Below is a small trained network, with its code and all its weights. Each question gives an input and a target symbol and asks what happens when units are switched off, that is, made to give their printed mean instead of their output.

import numpy as np


def w(rows, s, z=0):
    codes = np.array(rows[::2]) - 128.0
    scale = np.full(codes.shape[1], s)
    scale[-1] = z or s
    return codes * scale


def norm(h):
    return h / np.sqrt((h * h).mean(-1, keepdims=True) + 1e-5)


def f(y):
    return np.maximum(y, 0)


def softmax(a):
    e = np.exp(a - a.max(-1, keepdims=True))
    return e / e.sum(-1, keepdims=True)


def log_softmax(a):
    a = a - a.max(-1, keepdims=True)
    return a - np.log(np.exp(a).sum(-1, keepdims=True))


def net(x, mask):
    ids = ['Γαδζθπ'.index(c) for c in x.split()]
    T = len(ids)
    res = E[ids] + P[:T]
    u = 0
    for l in range(3):
        r = norm(res)
        for j in range(2):
            rows = slice(2 * j, 2 * j + 2)
            q, k, v = (r @ M[l][rows].T for M in (Q, K, V))
            z = softmax(np.where(np.tri(T) > 0, q @ k.T / 2**0.5, -1e9)) @ v
            o = O[l][rows]
            res = res + np.where(mask[u + j], z, o[:, -1]) @ o[:, :-1]
        u += 2
        y = f(norm(res) @ A[l][:, :-1].T + A[l][:, -1])
        res = res + np.where(mask[u : u + 4], y, B[l][:, -1]) @ B[l][:, :-1]
        u += 4
    return log_softmax(norm(res)[-1] @ U[:, :-1].T + U[:, -1])


Q, K, V, O, A, B = {}, {}, {}, {}, {}, {}
E = w([
[119,139,87,53,76,91,200,152,101,152],'Γ',
[83,152,103,151,96,113,45,86,141,102],'α',
[130,113,139,152,133,191,137,122,48,50],'δ',
[186,67,159,203,195,123,121,70,97,123],'ζ',
[134,82,148,253,126,156,117,210,35,172],'θ',
[123,107,199,156,123,188,102,140,125,188],'π',
],0.00045)
P = w([
[153,121,131,2,175,114,113,124,103,115],'0',
[166,157,128,196,91,153,75,122,140,182],'1',
[147,157,141,200,136,157,113,115,133,138],'2',
[128,146,119,205,136,155,119,111,123,135],'3',
[120,122,113,185,137,165,133,107,122,140],'4',
[113,104,108,174,127,166,138,113,123,139],'5',
[109,86,92,170,125,177,139,96,123,137],'6',
],0.0004)
Q[0] = w([
[149,192,172,126,123,54,122,192,199,87],'L0H0',
[190,175,239,130,218,67,133,206,205,123],'L0H0',
[176,139,250,196,247,114,9,84,152,16],'L0H1',
[174,84,137,249,179,194,87,42,77,86],'L0H1',
],0.0022)
K[0] = w([
[184,131,182,219,172,185,99,104,101,112],'L0H0',
[106,166,130,249,125,147,79,99,138,66],'L0H0',
[81,130,77,254,61,175,160,105,173,97],'L0H1',
[19,175,44,138,49,149,139,119,155,105],'L0H1',
],0.0027)
V[0] = w([
[167,58,195,139,180,139,86,97,152,205],'L0H0',
[174,116,76,119,66,98,249,142,91,183],'L0H0',
[164,170,144,110,84,112,141,207,110,200],'L0H1',
[187,76,169,113,149,177,145,164,59,98],'L0H1',
],0.0011)
O[0] = w([
[90,204,48,60,160,108,128,123,71,140,215],'L0H0',
[96,95,170,183,252,114,143,199,178,80,2],'L0H0',
[42,106,86,134,160,169,114,130,116,68,40],'L0H1',
[130,208,139,195,108,138,77,69,150,103,103],'L0H1',
],0.0011,0.0007)
A[0] = w([
[190,100,137,64,205,122,158,105,121,4,189],'L0N0',
[141,139,101,100,99,138,193,108,91,146,2],'L0N1',
[75,78,128,211,207,78,151,227,178,86,139],'L0N2',
[163,186,125,138,96,141,113,111,54,180,94],'L0N3',
],0.0011,0.00066)
B[0] = w([
[79,151,131,220,76,102,121,110,118,191,159],'L0N0',
[171,128,185,159,143,137,68,132,119,110,140],'L0N1',
[135,104,140,2,152,162,132,85,160,99,168],'L0N2',
[123,104,107,85,138,114,163,112,171,118,250],'L0N3',
],0.0015,0.0012)
Q[1] = w([
[112,137,48,190,76,117,87,45,113,197],'L1H0',
[159,129,150,59,121,81,154,141,180,81],'L1H0',
[137,129,82,252,53,183,87,60,42,201],'L1H1',
[142,127,141,149,193,167,165,159,100,107],'L1H1',
],0.0036)
K[1] = w([
[161,160,131,57,83,89,252,186,128,210],'L1H0',
[49,75,157,141,175,196,84,120,79,111],'L1H0',
[115,133,122,65,113,34,232,162,134,168],'L1H1',
[99,193,102,97,90,103,62,117,189,86],'L1H1',
],0.0034)
V[1] = w([
[170,171,128,55,91,179,204,176,125,176],'L1H0',
[153,43,166,125,124,186,54,129,120,94],'L1H0',
[220,73,167,97,148,120,190,150,26,196],'L1H1',
[7,132,175,87,148,124,124,162,101,151],'L1H1',
],0.0011)
O[1] = w([
[133,84,194,131,204,126,108,154,42,122,149],'L1H0',
[74,151,57,134,156,93,104,116,140,184,89],'L1H0',
[140,201,122,145,250,93,177,197,126,109,155],'L1H1',
[182,111,91,150,141,87,132,65,97,171,3],'L1H1',
],0.0014,0.00057)
A[1] = w([
[104,112,226,168,66,159,145,168,233,144,62],'L1N0',
[89,255,91,165,160,135,64,100,96,118,78],'L1N1',
[90,92,165,210,178,179,117,135,15,165,3],'L1N2',
[119,117,155,161,168,154,84,244,59,197,113],'L1N3',
],0.00084,0.00041)
B[1] = w([
[122,160,136,139,254,131,74,136,140,179,170],'L1N0',
[165,182,133,128,209,83,171,186,87,119,234],'L1N1',
[95,191,113,90,54,77,173,144,221,106,253],'L1N2',
[75,69,97,149,131,43,160,157,120,77,212],'L1N3',
],0.001,0.0006)
Q[2] = w([
[56,186,109,29,93,132,94,174,159,102],'L2H0',
[180,203,84,168,119,47,61,79,113,136],'L2H0',
[120,195,17,3,73,94,102,104,81,119],'L2H1',
[116,61,234,200,206,161,162,190,149,99],'L2H1',
],0.0036)
K[2] = w([
[171,39,179,133,183,152,147,33,27,135],'L2H0',
[157,120,76,154,39,223,169,104,202,196],'L2H0',
[153,2,173,157,47,167,113,91,75,131],'L2H1',
[113,254,90,73,194,71,100,140,139,116],'L2H1',
],0.0033)
V[2] = w([
[144,171,107,86,143,203,201,154,103,129],'L2H0',
[205,54,177,215,124,158,147,103,128,189],'L2H0',
[110,78,117,98,106,172,144,119,7,50],'L2H1',
[167,118,89,124,153,49,130,83,77,115],'L2H1',
],0.0013)
O[2] = w([
[125,51,199,167,63,186,105,92,94,147,125],'L2H0',
[242,162,148,76,240,161,192,93,112,110,38],'L2H0',
[132,242,168,246,139,180,187,163,178,103,120],'L2H1',
[181,122,108,119,109,121,134,86,242,91,253],'L2H1',
],0.0013,0.0006)
A[2] = w([
[107,141,134,211,172,7,134,236,87,110,65],'L2N0',
[97,124,153,62,205,159,62,138,17,208,76],'L2N1',
[161,53,217,70,101,117,108,130,144,45,1],'L2N2',
[141,230,82,173,154,101,94,112,115,160,138],'L2N3',
],0.0013,0.00079)
B[2] = w([
[51,114,64,144,154,50,174,229,140,148,221],'L2N0',
[96,157,128,110,181,162,134,94,5,204,198],'L2N1',
[166,78,181,75,142,127,53,205,110,76,157],'L2N2',
[137,81,158,132,157,135,170,165,123,127,254],'L2N3',
],0.002,0.00076)
U = w([
[166,41,219,73,140,144,48,191,120,47,11],'Γ',
[88,129,62,91,3,111,59,54,183,161,195],'α',
[122,211,201,221,77,210,173,130,140,62,85],'δ',
[238,143,90,102,217,94,203,54,186,129,254],'ζ',
[44,116,83,173,171,50,183,238,158,126,115],'θ',
[89,149,141,87,194,165,111,94,5,216,81],'π',
],0.0032,0.00075)

Each question gives the input, a string of symbols that net reads in full, and the target symbol t.
The units are the heads (2 rows each of Q, K, V and O) and the neurons (one row each of A and B). Each row of codes is followed by its name. A weight is (code - 128) times the scale printed after its matrix; where a second scale follows, it is the last column's (O, A, B and U).
mask holds one flag per unit, layer by layer, with each layer's heads first. A switched-off unit (its flag False) gives its mean, the last column of its rows in O or B, instead of its output. The means were averaged over made-up inputs and are rounded, as every weight is.
A unit's drop is (log p(t) with every unit on - log p(t) with that unit switched off) / (log p(t) with every unit on - log p(t) with every unit switched off).
The circuit of an input: a set's keep is (log p(t) with only the set's units on - log p(t) with every unit switched off) / (log p(t) with every unit on - log p(t) with every unit switched off). Starting from the 12 units with the biggest drops (on a tie, the unit counted first), units are removed one at a time, each time the one whose removal leaves the highest keep (on an exact tie, the one counted first), for as long as the keep stays at least 0.8.
units of the circuit, in order: the units of the circuit, biggest drop first
most important unit: the unit with the biggest drop
top k neurons: the k neurons with the biggest drops, biggest first
k most important neurons of layer l: the k neurons of layer l with the biggest drops, biggest first
heads that matter: for each layer, one digit per head in row order, 1 if its drop is at least 0.15 and else 0, layers parted by /
input θ Γ α θ, target α: most important unit	L0H1
input θ α Γ α α π, target α: units of the circuit, in order	(L0H1 L1H1 L1H0 L0H0)
input π ζ π α Γ α α, target δ: units of the circuit, in order	(L2H1 L1H0 L0H0 L2N0)
input δ δ Γ, target π: heads that matter	11 / 00 / 01
input δ Γ θ, target π: units of the circuit, in order	(L0H0 L2H1 L1N0 L2N1)
input δ Γ ζ α α ζ, target π: top 3 neurons	(L1N0 L0N0 L2N1)
input δ α ζ ζ α α δ, target α: heads that matter	00 / 10 / 00
input α π α, target π: heads that matter	00 / 00 / 01
input ζ ζ θ Γ ζ α θ, target Γ: top 2 neurons	(L0N2 L2N2)
input α Γ π, target θ: heads that matter	01 / 10 / 00
input θ α π α Γ ζ, target α: heads that matter	01 / 10 / 00
input α ζ ζ α, target ζ: heads that matter	00 / 00 / 10
input ζ α θ Γ δ, target Γ: heads that matter	10 / 10 / 01
input ζ ζ α Γ ζ Γ α, target Γ: most important unit	L2N2
input α δ Γ π ζ, target θ: 2 most important neurons of layer 1	(L1N3 L1N2)
input Γ δ θ θ δ Γ δ, target ζ: heads that matter	11 / 01 / 10
input π ζ ζ α θ δ, target δ: heads that matter	10 / 00 / 01
input ζ α δ ζ Γ ζ π, target Γ: heads that matter	11 / 10 / 01
input Γ α θ, target ζ: top 2 neurons	(L0N0 L0N2)
input α Γ α, target θ: heads that matter	00 / 00 / 00
input Γ α α α ζ π δ, target ζ: heads that matter	10 / 01 / 10
input α δ ζ π ζ π α, target δ: heads that matter	11 / 01 / 01
input θ δ Γ, target α: most important unit	L0H1
input ζ Γ α α π α, target Γ: heads that matter	11 / 10 / 00
input π Γ π α ζ, target δ: top 2 neurons	(L0N0 L0N3)
input π α π, target α: 3 most important neurons of layer 0	(L0N2 L0N3 L0N0)
input α δ α ζ Γ α α, target θ: most important neuron of layer 2	(L2N0)
